Known rows, with every way that one mark hangs from another:
P(B U(R)): [ -5.8   9.7   1.1   4.2 -16.6   9.4 -11.2  15.4  -1.3   1.9  10.9  -2.2
  -1.2  -6.7  18.7   2.2   7.7 -14.4   7.4  -7.8   7.8   4.8   1.2  -6.7
 -10.1   2.1   3.2  22.0  -6.0   2.3   2.2   0.9 -15.2  -1.8  13.4  -3.2
 -15.1  20.6  -9.6 -19.5  -8.8  13.1   4.7  -9.1  31.0  23.0   3.8   7.3]
K(G(R U(B(P Q) X))): [ -3.5 -14.6 -13.5   2.7   5.4   8.4  16.3  -9.3   0.7 -19.4   7.5  -6.7
 -16.0  21.4  -4.2  -6.6   4.1   7.6  -7.8   4.8   5.3  -7.9   0.8  20.1
  -9.8   1.7 -41.6 -40.8  12.3  -5.3  -1.6  -5.0   9.7   4.5   5.3   8.3
 -28.4  36.0   9.7  19.1  16.3  -2.5  39.6  11.6   4.2  -8.2  13.7  17.8]
X(P(B U(R(K Q)))): [-11.4  17.0  10.4  22.9 -30.4  -6.3  -6.5   8.8  -3.2   4.6   5.2  10.1
  -2.0  -5.0  17.1   7.1   0.0 -15.0  -3.2  -3.1  -0.6   1.1  -4.4  -9.0
  -0.7   1.9  -8.4  11.0 -18.6   1.1  15.9  11.7  14.5   5.6  14.0 -11.5
 -15.4  -4.2  -4.8 -19.1 -15.3  -2.4  -3.3  -6.0  17.1   5.1  -4.2  -1.7]
X(U(R(K(G)))): [  6.7   3.1  -4.7 -12.6   0.0   4.2 -14.8 -14.2   2.4   0.1   8.7  -0.2
 -13.7   7.5 -35.4 -10.2  -8.7   1.0   8.0   7.9  -3.8  -9.7   1.5  -3.8
   3.9   3.4  -5.7  28.6  -2.0   3.8   0.6   1.6  -7.9   3.2  -4.9  -7.4
  23.7   2.0 -12.6 -20.5   5.6   2.7  -8.4   3.2 -24.3 -14.8 -11.2   5.3]
Q(P(B) R X): [ 16.0  -6.3  18.1  -8.2  17.5   1.0  -3.4  38.4 -16.5   9.7 -22.4  10.1
  33.4 -18.1  39.5   0.3  24.7   2.7  18.6  -9.9  11.4   2.1   1.2 -18.9
  -0.8   1.1  62.9  21.4  17.8   4.9  36.6  14.0  -2.1   2.2  -9.1  -4.6
  47.1  -5.1   1.1 -11.7  -9.0   0.3   0.0 -20.6  14.8  15.2   2.4 -12.4]
Q(R(K P) U(B) X): [ 23.7   0.6  -9.1   5.1  20.1  17.9  18.7  -7.1   4.8  12.2 -26.1  -3.7
  14.7  -6.3  15.8  -8.6  11.0  11.1  -7.1  -0.9   4.8   8.2  -9.6   6.4
   5.7   5.1  56.9   7.4  16.2   6.6  -8.7  13.6  25.8  -0.6 -36.2   1.4
  21.4 -40.2   2.0  14.1   1.4  -4.6  28.3  -5.9 -31.4   7.0   0.2 -19.0]
X(P U(B(Q) R)): [ -9.0   8.2  -8.1  20.4  12.0 -10.2  19.1   5.2   4.1  -0.7   2.1 -13.9
  13.2  32.7  -3.9  -3.5  -9.1 -15.4  11.3  -7.5  -2.1 -12.8  -5.4  -0.8
  -0.4   5.3   4.7  -2.8   6.8   3.3  17.8 -10.3  17.4   3.7 -16.4 -25.5
  18.0  -2.9   1.4  -9.2  -5.5 -14.2  20.1  -0.8  13.2  -4.0  -9.2  10.7]
Q(P(B U X) R(G K)): [  0.7  19.7   9.7  -7.5 -24.3 -24.5 -24.9   4.8 -14.8   9.9  -7.2  32.7
  -0.3 -18.6  23.4  -9.8  33.8  11.5  12.8   0.6  -0.2   4.2  -1.4   1.9
   4.2  -1.1  12.9  14.3  -9.4  -9.0  12.3  35.3   4.6 -14.9 -16.9  17.0
   0.7  -3.4  -7.3  -9.8  -7.4  -2.5  -6.1 -23.4   3.3  -9.1   0.0  -4.4]
P(U(R(K Q)) X): [-14.2 -16.5 -17.3   2.3  -2.9  -6.2 -28.2 -11.7   8.4   8.4   4.7  14.9
 -36.6  -4.5  14.2   4.1  33.9   1.2  -9.7 -11.3   1.0  -4.4  -2.6  -6.6
  -9.7  -0.5 -35.0   9.2 -18.2  -1.1 -11.5  -7.3 -11.9  -8.8  19.9  12.2
  -6.3  -0.1 -16.3   3.8  -0.1  17.7 -15.7  -0.1  -7.8  15.9  -4.9  -2.1]
G(R(K P(B))): [ -2.4  15.3   3.6  31.6 -10.5  16.6   6.9  18.0  -1.9  -5.1   8.0   2.9
 -19.5 -24.1  11.3  12.2 -11.2   2.0 -10.9   8.1  -1.2   7.9  -0.7   4.6
   3.3  -1.7   2.8   2.1  -7.4   3.5 -22.3  10.9   5.5   4.8  11.1  -2.7
 -19.5  -0.2  -2.7 -11.5  -2.8   0.4 -15.5 -13.9 -19.9   4.3  -2.9 -13.8]
X(P U(B(Q) R(G))): [ -7.2  21.8  -8.7   2.0   4.4 -19.5  24.5  -2.2   2.7  -1.0   5.6 -10.3
   5.5  33.3  -3.6   0.7 -23.0 -12.7   9.4  -2.3  -8.1 -11.9  -2.8   4.8
   4.6   4.6  -6.0  -5.9   3.3   1.2  14.8  -5.2  20.9  -0.6 -25.3 -17.0
  14.8  -2.7   1.3  -4.2  -8.2 -19.5  13.3  -2.5   6.4  -7.1  -8.5  16.3]
R(G K P(B(Q(X)))): [ -5.0  34.4  39.2 -32.1  -6.7 -15.0  25.2 -12.9  -2.3   4.6  14.6  13.0
 -37.0 -16.2  14.6  16.4 -35.7  11.4  -0.7   4.0 -11.9  12.4   7.7  15.4
   9.5  -6.8   5.6   4.3 -15.6   1.3   8.1   8.6   0.4  -2.6  -2.6  18.1
 -29.1 -25.4  -6.1  38.7 -11.0 -11.8 -21.5  -0.5 -55.9   0.0  -4.3 -10.3]
G(R(K Q(P(B X)) U)): [-13.6  -3.0  -0.3  31.7 -11.3   3.0   3.0  16.8  -1.1  -2.4  -7.9  12.7
 -30.6 -13.2  35.5   4.5  26.8   1.8  -6.0   1.6  -2.4   2.3   2.2 -12.6
   8.2  -2.6 -21.5  -3.1  -8.0  -3.8 -19.2   1.8   5.9  -3.9  -0.4  -2.2
 -43.7  -8.3   9.1 -11.4  -6.5   3.1  -0.3 -13.8  14.6  21.1  -2.7 -17.9]
G(R(K) U): [ 13.4   5.1 -30.6  34.2   2.2  36.7  -3.6   2.7  -0.4  -5.0   3.6  -0.8
 -25.2 -11.0 -20.6  -5.5 -18.9  -9.4 -23.4  12.2   3.1   6.4   1.3  17.2
   5.4  -2.5 -22.7 -32.3  -9.4  -9.2 -33.9  -3.1  -2.9   8.7   6.3 -14.0
 -21.9  25.3  -4.3 -19.3  15.7   9.6  -9.9   7.2   3.8  -1.7   5.0  -2.0]
X(P U(B R(G))): [  3.7  21.7 -17.7   2.8 -12.3 -21.0  10.1   6.7   3.9  -0.1   8.0  -8.8
  13.7  23.2  -6.6   0.5 -20.0 -12.8   7.5   2.7  -6.6 -13.0  -6.0  15.3
   8.4   7.0  -3.3   0.0   2.5   8.5   6.0   2.6  18.2   2.0 -20.1 -12.9
  33.6  -0.7  -1.6 -19.2  -9.5 -15.2   3.3  -8.4  11.1  -5.0 -10.4  15.6]
R(K(G) P): [ -1.5   4.7  20.6 -20.0 -29.0 -10.9 -16.7 -28.0  -3.0  -3.8  24.7  11.9
  -8.8 -18.3 -32.5   3.1 -20.1  16.1   0.5  14.9  -8.5  -0.3  -2.8  24.0
  10.0  -2.6 -14.9  16.7 -12.0   4.7   2.5  12.7  -4.7   8.8  19.1   8.9
  -2.3 -25.2 -10.0   3.0   5.0  -2.2 -23.5   6.8 -58.0 -25.7  -7.2  -8.9]
X(P(B(Q) U(R))): [-11.3  12.6  11.8  21.4 -14.8   7.1  -1.5   9.4  -4.1   3.1   4.2   0.9
  10.2   4.8   8.3   7.1  -4.5 -17.4   8.6 -10.3   3.0   0.3  -2.1 -13.9
  -9.0   0.9  -2.8  -0.2 -10.8  -3.1  25.7   3.8   5.3   3.3   6.8 -15.4
 -11.7  10.9  -3.2 -15.2 -12.6  -3.0   9.3  -3.4  29.1   3.2   1.2   7.5]
R(K Q(P) U(X)): [ -9.0 -16.7  15.2  -9.4   4.9 -34.0  -4.3  -9.3   8.7  -1.3  -4.9  11.2
 -25.6  -7.9  27.8 -10.7   5.9   4.5   5.8  -3.8  -5.0  -1.5   0.2   1.5
  10.6  -5.3 -33.4  15.2  -9.9  -4.4   4.7  -2.4 -11.4   3.7   2.2  -7.1
 -32.0 -39.0   8.7   5.8  -3.6  -4.3  -5.4   6.4 -12.2  21.4  -8.6 -16.9]
U(B(Q X)): [-16.8 -24.2  30.1   6.4  24.0 -26.2  46.5 -11.9   2.5  -4.5  21.2 -24.9
  -0.4  26.9  22.7   7.0 -20.1   6.2   2.4 -11.9   1.6   1.3   5.6  21.2
 -11.0  -5.7   2.2   9.4  24.1  -0.5  20.3 -33.0 -16.9  -1.9  12.7  -9.1
  -5.8  22.7   8.7  42.0  -0.7  15.6   0.8  15.9   1.8  -0.6   9.0  -1.8]
Q(P R(K)): [  6.3  -2.2   8.1   5.8  12.2 -18.8 -18.4   4.8 -19.2   3.8  -4.5  14.8
  30.8 -14.3  10.1 -13.7  -5.1   5.4  15.3   3.3  -1.4  -1.9  -3.6  -7.2
  10.2  -3.0  30.4  36.0   6.6  -5.4  24.2  20.4   4.0   6.1 -10.3 -24.2
  28.9 -17.8  -5.5 -31.6   1.6  -5.0 -21.4  -8.4  -8.0 -21.6  -4.6 -13.7]
R(P(B U) Q): [-36.0   8.6  18.2 -18.1 -26.4  -5.6  -1.2   8.8  -1.5   0.4   0.4   2.6
 -10.8 -27.9  -2.9  14.9  33.8 -12.8  -7.8  -7.9  -1.3  13.2   1.9   0.1
   2.6  -6.2 -18.8  13.6 -19.2   3.8  -9.0  -6.7  -9.4  -5.2  32.4  15.1
 -41.8 -30.0   7.3  10.7  -8.5  -2.4  -3.9  -7.0  17.9  40.1  -3.5  -7.4]
K(R(G Q(P U(B)))): [ -7.0  24.9 -19.3 -23.4  -5.1 -29.6  -4.9   1.7  -6.0  -9.3  -6.3   3.6
  28.8   3.6  17.6   2.9  -9.7  -4.6  -8.3   8.2  -8.4   4.7   0.6 -12.0
   7.3   3.1  -2.1 -10.5  -0.7  -7.5 -21.7  -5.8  13.1  -3.6   0.8   5.9
   3.6 -14.3  14.1 -10.8  -5.4  -9.3 -16.1   1.1  23.4   5.8   2.6   4.2]
P(B(Q) X(U(R))): [-21.5 -12.5  14.5   0.2   1.8   1.5  -0.8  23.0   5.8   5.8   4.4   0.8
 -24.5  16.1   4.3   5.5  37.1  -1.0  16.5 -14.9   2.4  -3.5  10.8 -20.3
 -15.1  -1.0   9.9   6.3  -0.8   2.2   2.8 -13.1 -14.0 -12.0   9.3  12.7
   7.4  23.3  -8.8  21.0  -4.7   8.5  -1.5  -8.8  18.4   9.9  -5.5   4.6]
K(G(U(R(Q)))): [ -6.2  -8.3 -14.4 -28.2 -24.7   2.1 -14.1 -12.5  -5.4  -8.3  16.9   2.7
  -2.0  11.4 -27.2  -0.3  -5.1  -3.4  -5.4  14.5  -2.5  -7.2   4.4   0.6
   3.5   1.3 -37.1  -7.2  -3.9  -2.2  -5.3  -7.9  -4.0   7.9  20.8   1.7
  -7.8  10.6  -6.1  -4.3  11.7   4.8  -4.4  12.1   7.3  -8.6   4.4  12.0]
K(G(U) R): [ 14.9   3.0 -23.1 -13.6 -22.2  16.6 -35.4 -13.7  -1.5 -13.8   3.8   4.8
  22.5   3.9 -52.0  -4.6 -10.6  -3.7  -7.3  19.7   2.2  -1.6   2.2  -9.8
  -1.3   7.0 -15.3 -38.3  -2.6  -7.1 -20.3  -7.6 -12.8   5.1  25.6   9.4
  -2.0  29.5   0.0 -24.5  13.7  10.5 -11.9  13.1   9.2 -21.1   6.6  11.8]
K(R(G U)): [ 16.9   9.0 -16.8 -12.4  -4.9   6.4 -17.6  -8.2   6.8  -5.3  -4.8  -2.0
  16.0  -5.2 -20.0   7.6 -33.8  -8.1   3.4   8.7  -6.6   2.1   5.1 -20.3
   7.9   2.6  -7.1 -12.2  -1.2  -2.5 -25.0 -10.9 -21.1  -6.1  -2.1   0.7
 -12.6  12.4   4.7 -34.7  -6.8   7.4 -28.7  -0.4  16.8   5.4  -1.5   3.5]
R(K(G(U(B))) Q(X)): [ -8.2 -10.9  13.6 -27.8  -6.8 -19.0  18.1 -30.0   0.4  -2.5  11.3  11.3
 -41.0   5.3   3.7   3.2  -1.3   7.4 -24.5   6.3  -3.4   2.2   4.4  18.0
   8.0  -1.0 -21.6  -9.7  -4.4  -2.7   8.4 -14.7  10.6   8.2  23.1   9.7
 -24.1 -16.3  -0.5  34.5   7.5   6.5  -1.2  20.6 -33.9   3.0   1.7  -9.1]
G(K R U(X(P))): [ 29.9 -14.6 -37.6  42.3   1.6  21.5 -10.5  17.9   1.8  -8.5  -4.1  -8.0
 -28.3  -9.4 -25.7 -16.3  -8.7   2.7 -31.0  16.7   7.3  -4.0  -5.0  12.2
   8.0   1.9 -28.4 -69.4  -9.6  -8.4 -30.1   1.4   7.2  10.7   2.9  -3.4
  -6.5  38.5  -0.2 -19.9  24.2  -0.3 -11.4   3.6  -2.8 -25.7   6.6  11.1]
Q(U(B) X): [ 17.6 -19.8  -6.3 -13.7  11.6  11.7  11.8   0.2   7.7   5.5  -1.2 -18.5
  13.2   1.7   8.5   1.1  -0.2   1.1  -5.5 -10.9   8.9   6.4  -1.4  26.6
  -4.9   2.2  30.1   2.1  17.3   6.5  -0.5 -13.4  -1.4   5.5  -4.9   2.2
  48.4  -1.4   2.6  14.0   1.8  12.8  13.7  10.5  13.0  20.2   8.5   0.9]
B(P Q U(R(G)) X): [  6.4   4.2  25.4  -3.8  54.2  32.3  41.4 -10.4  -1.5   8.7 -10.7 -16.0
   9.6  27.1  14.1   8.2 -20.6   7.6  17.8  -2.8  -3.6 -10.7  13.7 -18.9
 -14.4 -11.0  -4.4  28.2  19.9  13.5  25.7  -2.0 -27.7 -17.5 -42.7   6.2
 -30.3  32.1  10.8  49.8  -3.5  -1.3  41.1  14.9   4.3 -17.7  12.9   8.6]

Rows:
[ -1.7 -10.4   7.7   3.7  54.2  14.7   9.6 -10.5  -1.1   2.6  -9.3  -7.9
  -5.9  15.4  21.1 -13.5 -10.0  10.8  13.7 -15.5  -1.6  -6.6   1.7 -13.2
 -13.0  -5.6  -4.0  20.3   6.7   2.4  22.9   3.8   8.8   2.9 -23.7  -8.4
  -7.1   2.2   3.1  23.6   2.7 -12.6  27.8  20.3 -12.7 -12.4   2.2   4.2] => B(P Q(U(R(K) X)))
[ -0.2  -8.4  -2.0  24.7  10.3   3.3  30.8  -3.3  -0.4   0.2  -1.6 -16.8
  14.3  25.6  -6.3  -8.2  -7.2  -8.1  -4.9  -1.4   5.2   2.3   0.5  18.6
  -1.7  -2.4  -0.1 -31.9  13.6  -5.9   5.4 -18.4  -1.6   0.1  -4.7 -13.8
 -18.8  21.6  10.5  23.9   7.4   4.3  19.4  13.0  25.3  -6.1  10.3   1.3] => G(U(B(Q(R) X(P))))
[ -2.0   5.3  22.5  -9.6 -17.7  -7.4 -13.3  33.1 -11.0  -0.4  12.6   3.3
  40.2 -12.2   8.1   0.9   5.2 -10.2  23.4   1.3   4.7   2.0   5.9  11.2
  -0.7  -5.7  25.5  26.2   4.0   3.9  17.1  10.6 -24.7   3.1   6.4  -5.5
  17.3   4.5   0.8 -10.6  -3.6   0.9   2.4  -7.2  45.6   1.9   6.3   2.9] => Q(P(B(U)))
[  9.6  -0.3 -17.0  -6.8  -4.9   9.8 -12.3  21.8  13.2   0.6  -2.5  -9.8
  12.0   0.0  16.4  -4.9   3.1   1.9   7.3  -0.6   4.7   0.3  -4.3  -2.1
 -10.4   4.5   6.9  11.8  -0.1   8.5 -24.2  12.5  -2.2   4.6  -5.3   6.7
  29.3  -8.7  -4.5   5.3  -1.0  -3.8   8.5  -5.7   1.5  15.8   0.1   4.7] => Q(U(R(P(B)) X))
[ -0.6   2.9  -5.4  -5.8 -32.4  -9.1 -23.1  11.4   0.2   7.0  15.2  11.1
 -33.3  -7.1  19.2   2.8  28.2   7.4  -0.8  -2.1   2.7  -0.6   2.6   0.1
  -5.5   2.4 -11.0  -4.7 -15.3   1.6 -11.3   6.1 -11.1 -15.3   7.2  30.3
 -11.9  31.4 -17.4   1.2  -4.9  14.9 -14.0 -15.0   9.7   1.6   3.2  12.1] => P(B U(R(G(K))) X)
[  6.0  18.3  -2.5   6.6  -8.4  18.1 -16.5  24.1   5.9  -4.8  -5.1  -0.5
  36.9 -13.5 -12.4  12.7  -4.4 -12.7   3.2   8.5   2.2   6.0   2.1 -22.8
  -4.5   2.6  30.3  -6.4  -1.5   8.0 -26.4  -0.7 -19.8  -3.2  16.1   8.6
  -9.1   2.3   2.8 -14.2  -5.0   2.5  -9.4  -9.4  15.9   6.8  -0.4  -3.6] => K(R(P(B(U))))
[  4.7  11.4  -9.4   5.9   7.1  -3.5  -8.7   1.7   0.9   2.3  16.3   2.3
  -3.1  -6.2  19.4   3.5 -30.7   2.5   4.3   5.8  -5.7  -5.7  -5.4  -0.7
   5.2   1.0   2.8  24.5  -7.3  10.8  -7.3   5.0  -2.6   9.0   1.3 -12.8
   4.5 -22.4 -17.2  -8.8  -2.7  -3.1 -24.9  -2.9 -44.0  -4.5 -10.5 -10.0] => U(R(K P))
[ 10.3 -11.0  17.1  -3.0  20.5  27.0  11.1 -29.9  -5.0   9.5 -23.3   5.6
   6.8   9.1 -21.1  -2.5  -6.9   9.2  -0.9  -2.2  -0.4   2.1   0.8 -27.7
  -2.9   0.2  24.8   1.9   7.1 -11.8  29.5   9.8  24.5   2.7 -24.2 -10.6
  19.5 -13.5   0.9   7.9   3.8  -5.2  17.9  11.4 -22.5 -25.6   3.3  -6.1] => B(Q(R(K(G)) U X(P)))
[ 28.3  -8.5  19.2  26.7   1.8  24.0   8.8   7.1   2.5  16.4 -29.5   9.7
   5.2 -11.0  12.9   2.2   0.8  -0.6   6.6  -3.3   4.1   2.2  -1.6 -26.2
   8.5   3.5  46.8   7.9   7.2   6.1  24.8  16.6  12.1   1.4 -24.7 -13.3
   1.6 -12.7   0.4 -17.8 -15.0   2.2   8.1 -14.1  -5.0   5.3  -5.7 -22.8] => Q(R(K U) X(P(B)))
[-18.1 -32.8   2.3  -5.8   6.6 -15.5  -3.0  -0.1  10.3   1.9  11.2  -7.4
 -15.5  14.1 -22.2   2.1  31.0   1.4   6.8 -16.3   1.5  -5.4   4.6  17.7
  -9.1  -3.2  -5.4  -2.4   6.5   1.1  -0.9 -24.8 -17.9  -9.3  15.3  10.5
  28.4  15.9  -4.0  20.1   5.2  12.7  -7.8   3.1  13.5   5.5  -5.3   6.4] => P(X(U(B(Q))))
[ -6.3  -6.8  -7.3 -10.4  -2.8 -14.2  -6.6  -3.4  14.1  -4.8   8.9  -9.2
   0.3 -13.6  -1.7   0.5  11.5  -2.6  -0.2 -11.0   6.7   2.8  -9.5  36.2
  -7.1  -0.4 -19.6  -5.3  -3.6   5.5  -9.8  -5.4 -19.3  -0.4  17.8  11.4
  -2.0 -14.3   0.7  12.2   1.9   1.0   8.6  -1.7  -9.0  28.4  -0.8   4.1] => R(P(U(B X)))
[  2.0  15.3 -14.9 -13.0 -25.6  -0.6 -26.3 -21.7   2.5 -15.0   3.5   4.3
  25.7  -3.5 -28.8   1.2   6.3   3.2  -3.1  11.8   2.0  -1.0  -8.3  -1.9
  -3.6  10.1 -11.9 -24.5  -1.8   0.1 -17.0  -1.1  -4.5  -2.4  19.9  20.0
 -15.4  -0.8   4.5 -16.7   3.3   2.5   8.3  -0.1 -13.6  -7.1   2.6   7.3] => K(G R(P(U(B))))
[-13.9  -6.6   7.6 -25.2  24.5 -13.5  -4.5  -3.4 -12.1   4.7 -12.1   9.6
   7.5   6.4 -13.0  -3.4  17.0   5.3  19.6  -8.6  -5.0  -4.2   6.7 -17.8
   0.2  -6.3   3.7   7.1   5.2 -13.2  20.8   0.3  -5.4 -13.0 -18.9  -0.5
  22.5  -3.0   0.4   4.3   3.0  -9.4  -8.9  -6.0   6.9 -11.4  -2.8   4.8] => B(Q(P(X(U)) R(G)))
[-20.6   8.3  -8.7  13.9 -16.3  25.2  11.5  26.8  -2.0  -5.4 -10.4  -6.0
  -5.8 -20.4   6.3  16.7  21.4  -7.0 -18.2   3.9  -1.4  11.3   1.7 -13.4
   2.4  -2.5  -9.1  -0.2  -6.3   1.8 -37.8   1.8  14.5  -0.8  10.6   5.1
 -19.9 -13.0  12.3  -4.8  -3.1  -5.0   1.1 -14.1  24.0  28.0   1.4  -7.9] => G(R(P(B) Q(U)))
[  7.7  -0.6  18.5  -3.1 -39.7 -12.7 -13.9 -14.9   1.6  -5.4  22.3  14.7
 -18.0   0.4 -23.2  -7.3 -18.5   7.1  -4.3  14.6  -1.0  -0.5   0.8  25.4
   1.4   0.8 -20.5 -11.4 -12.5  -4.2  10.1  15.8   2.8  13.4  22.7   5.1
  -4.4  12.2  -8.8   5.4   6.2   2.4  -9.8  12.2 -22.6 -28.6   0.7   2.0] => R(K(G(U(X(P(B))))))
[ 13.6  20.9  -0.5  -0.6  -8.4  -6.4  27.8 -22.5   0.5   7.3 -10.9  -5.8
  14.2   3.6   3.8  -9.6 -11.7  18.6  -5.9  14.9  -7.4   9.1  -5.4  18.0
  12.2   0.9  24.3  16.9  12.3   1.5 -21.6  22.8  22.6 -11.1 -43.7   9.0
  -1.4 -25.0   7.4  20.6  -1.1  -7.8  12.7  -6.0 -28.0 -18.1   2.7 -11.3] => Q(R(G K P) U(B(X)))
[ -7.9 -24.7  17.0  -8.9  45.2  16.6   5.6  -8.6  -2.3   0.5  -9.7 -13.7
   5.4   5.7  -7.2  -8.2   1.2   7.0  14.0 -20.3   0.7  -1.8   5.2  -2.5
 -14.1 -10.0  -7.5  15.3   9.3   0.6  25.8  -3.7  -3.5   1.3  -9.2  -1.9
   4.6  10.0  11.0  24.1   4.9  -8.5  22.9  22.8  13.2  -6.1   5.5   8.5] => B(P Q(U(X)))
[-10.1 -13.4  14.8  -5.8  18.4   7.3   9.6 -30.1  -9.6  -1.6   1.2   4.6
  -6.8  12.5 -29.7  -6.7 -17.5   1.6   1.0   4.0  -4.3   1.9   7.6 -18.4
   1.0  -5.4  -0.3   4.0   4.4 -17.6  17.3  -5.4   3.6   1.2  -1.2 -17.5
 -25.5   4.1  -4.4   4.4  13.1   0.4  -1.7  14.0 -14.1 -28.0   3.0  -2.1] => B(Q(R(K(G(U)))))
[ -3.5 -12.0 -17.4  -7.4  11.1  -2.1 -18.4   4.2   9.5  -7.5 -15.2  -3.2
  14.6  -1.5  -6.4   4.9   1.4  -7.1 -14.6  -0.3  -0.4   4.1   2.3 -34.2
  -8.4   2.7  -3.9  -5.2  -1.5  -5.3 -28.0 -14.9  -4.3   1.2  25.8   3.6
  15.2   0.2   8.2 -11.0   1.3   6.2 -24.8   7.5  16.9  13.0  -1.0  -0.7] => K(R(Q(U(X))))
[-22.7 -11.8 -18.7  15.0   6.2 -10.5   5.6  24.4  -3.1  -7.9  -4.8  -0.8
 -11.3  -1.9  18.8   7.4  37.6  -3.4 -10.6  -5.5   0.9  -4.2  -0.2   0.6
   0.1  -1.2 -20.8  -7.1   4.0  -2.0 -17.0 -11.9   7.1  -3.5  11.1  -0.4
   9.4   1.8  10.3  -7.0   1.9   0.4  -2.3 -12.5  26.7  23.1  -2.0  -1.4] => G(R(Q(P(X(U(B))))))
[-12.3  -4.3   5.9  16.1  -9.9 -10.5   2.1 -11.9  -0.4  -1.1  11.2  -6.9
  16.6   5.2 -12.2   4.5  -8.9 -15.2   0.4 -12.7   2.1   0.0  -6.6  20.1
  -4.6  -1.4 -14.9  -9.7  -3.5  -5.5  24.8  -8.4   3.4   4.8  12.5 -17.3
   0.4   4.7   2.8 -10.6  -4.3   0.1   7.4   7.8  26.9   0.1   2.5   9.1] => X(P(U(B(Q))))
[ 30.1   5.0 -16.1 -22.0  10.7   6.8  21.8  -6.2  -3.0   9.7 -23.0  -9.3
  10.7  -7.9   3.6  -6.9   2.2  17.8 -12.3   8.8  -0.6   6.1  -5.8   7.3
  17.2   4.8  47.5  -9.7  15.9   4.8 -14.9  12.6  28.4  -8.0 -47.8  16.9
  21.2 -28.1   4.4  12.1   5.1 -11.3  15.6 -10.1 -26.3  -7.0   5.0  -2.9] => Q(R(G(K) P) U(B) X)
[ 20.2  -3.8 -10.9   4.4  18.7   6.1   9.9  14.4   9.1   8.0  -9.0 -10.5
   6.8  10.8   7.4   4.8  -0.1  -8.2   3.1 -11.4   6.7 -10.3  -5.9   7.0
  -2.1   7.7  23.4  -5.0  10.4  14.8  19.8  -9.2   4.2   6.6 -10.5  -8.3
  56.9  -1.6  -2.6  -4.3  -7.4  -0.4  10.1  -3.3  -3.4  16.5  -7.3   2.9] => Q(X(P U(B R)))
[ 20.5  -6.2 -13.9   5.3   9.1  -3.1 -31.5  -3.0   2.6  -5.8  -2.8  -3.9
  -5.2 -22.8 -26.4 -12.0  -4.2  10.7 -14.4   9.2   3.0   0.2  -6.3  -9.8
   5.3   3.4   1.7 -27.0  -9.9  -1.4 -22.1  -5.6 -14.6   0.0  14.9  12.4
  -6.3   6.2  -3.1 -20.6  13.2   4.2 -30.6   2.9 -31.8 -21.0  -2.0   2.3] => G(K(R(P(U(X)))))
